Below is a small trained network, with its code and all its weights. Each question gives an input and a class and asks what happens when units are switched off, that is, made to give their printed mean instead of their output.

import numpy as np


def w(rows, s, z=0):
    codes = np.array(rows[::2]) - 128.0
    scale = np.full(codes.shape[1], s)
    scale[-1] = z or s
    return codes * scale


def f(y):
    return y / 2 * (1 + np.tanh(0.7978845608 * (y + 0.044715 * y**3)))


def log_softmax(a):
    a = a - a.max(-1, keepdims=True)
    return a - np.log(np.exp(a).sum(-1, keepdims=True))


def net(x, mask):
    res = np.array(x, float).reshape(1, 4) / 4 @ E
    y = f(res @ A[0][:, :-1].T + A[0][:, -1])
    res = res + np.where(mask, y, B[0][:, -1]) @ B[0][:, :-1]
    return log_softmax(res[-1] @ U[:, :-1].T + U[:, -1])


A, B = {}, {}
E = w([
[233,2,76,11],'x0',
[21,27,243,63],'x1',
[215,222,229,25],'x2',
[128,127,128,126],'x3',
],0.0073)
A[0] = w([
[158,192,174,60,118],'neuron 0',
[94,209,162,193,136],'neuron 1',
[108,58,116,220,37],'neuron 2',
[165,116,116,79,113],'neuron 3',
[146,114,138,150,254],'neuron 4',
[187,171,64,180,129],'neuron 5',
[33,70,204,79,48],'neuron 6',
[15,181,162,141,118],'neuron 7',
[122,27,88,249,51],'neuron 8',
[124,171,161,235,153],'neuron 9',
[48,93,44,149,119],'neuron 10',
[190,36,75,84,180],'neuron 11',
[226,218,12,174,104],'neuron 12',
[180,227,211,68,93],'neuron 13',
[202,11,93,84,180],'neuron 14',
[40,212,154,153,3],'neuron 15',
[188,66,116,106,90],'neuron 16',
[205,152,255,139,59],'neuron 17',
],0.0087,0.00082)
B[0] = w([
[194,96,84,176,196],'neuron 0',
[110,163,129,156,209],'neuron 1',
[161,92,93,190,180],'neuron 2',
[139,166,98,146,155],'neuron 3',
[134,130,125,119,134],'neuron 4',
[94,97,198,90,200],'neuron 5',
[63,73,216,71,224],'neuron 6',
[99,180,108,97,209],'neuron 7',
[177,85,110,168,210],'neuron 8',
[86,172,109,98,198],'neuron 9',
[162,76,131,182,191],'neuron 10',
[82,223,83,123,203],'neuron 11',
[57,50,254,46,255],'neuron 12',
[197,88,99,190,233],'neuron 13',
[76,209,111,134,214],'neuron 14',
[98,185,100,140,207],'neuron 15',
[93,177,70,123,169],'neuron 16',
[187,78,122,187,200],'neuron 17',
],0.0085,0.0097)
U = w([
[74,64,209,15,253],'0',
[86,254,69,111,19],'1',
[186,64,91,200,90],'2',
],0.011,0.0006)

Each question gives the input, the list of numbers given to net, and the class t.
The units are the neurons (one row each of A and B). Each row of codes is followed by its name. A weight is (code - 128) times the scale printed after its matrix; where a second scale follows, it is the last column's (A, B and U).
mask holds one flag per neuron, in row order. A switched-off neuron (its flag False) gives its mean, the last column of its row in B, instead of its output. The means were averaged over made-up inputs and are rounded, as every weight is.
A unit's drop is (log p(t) with every unit on - log p(t) with that unit switched off) / (log p(t) with every unit on - log p(t) with every unit switched off).
The circuit of an input: a set's keep is (log p(t) with only the set's units on - log p(t) with every unit switched off) / (log p(t) with every unit on - log p(t) with every unit switched off). Starting from the 12 units with the biggest drops (on a tie, the unit counted first), units are removed one at a time, each time the one whose removal leaves the highest keep (on an exact tie, the one counted first), for as long as the keep stays at least 0.8.
units of the circuit, in order: the units of the circuit, biggest drop first
top k neurons: the k neurons with the biggest drops, biggest first
drop when u is switched off: that unit's drop, to one decimal
input [-7,-4,8,-3], class 2: units of the circuit, in order => [neuron 13]
input [8,5,7,8], class 1: top 2 neurons => [neuron 14; neuron 11]
input [-1,-2,-2,-2], class 0: top 3 neurons => [neuron 13; neuron 0; neuron 17]
input [8,-5,8,5], class 1: top 3 neurons => [neuron 11; neuron 14; neuron 16]
input [8,-7,7,-8], class 1: top 4 neurons => [neuron 11; neuron 14; neuron 16; neuron 6]
input [-7,5,-8,-8], class 2: top 2 neurons => [neuron 10; neuron 8]
input [-7,5,8,-4], class 2: top 3 neurons => [neuron 13; neuron 17; neuron 0]
input [4,6,-7,-5], class 2: top 4 neurons => [neuron 12; neuron 8; neuron 2; neuron 10]
input [5,-7,-6,-8], class 0: top 2 neurons => [neuron 12; neuron 5]
input [7,-5,-1,2], class 1: top 4 neurons => [neuron 11; neuron 14; neuron 6; neuron 16]
input [-6,-3,7,-5], class 2: top 2 neurons => [neuron 13; neuron 17]
input [6,-3,7,-6], class 2: top 2 neurons => [neuron 13; neuron 0]
input [8,-7,-3,-2], class 1: drop when neuron 3 is switched off => 0.1
input [1,-6,-5,4], class 0: drop when neuron 5 is switched off => 0.1
input [-2,1,3,6], class 2: drop when neuron 14 is switched off => 0.2
input [2,-8,6,-3], class 0: drop when neuron 12 is switched off => 1.8
input [3,-2,1,1], class 1: top neuron => [neuron 6]
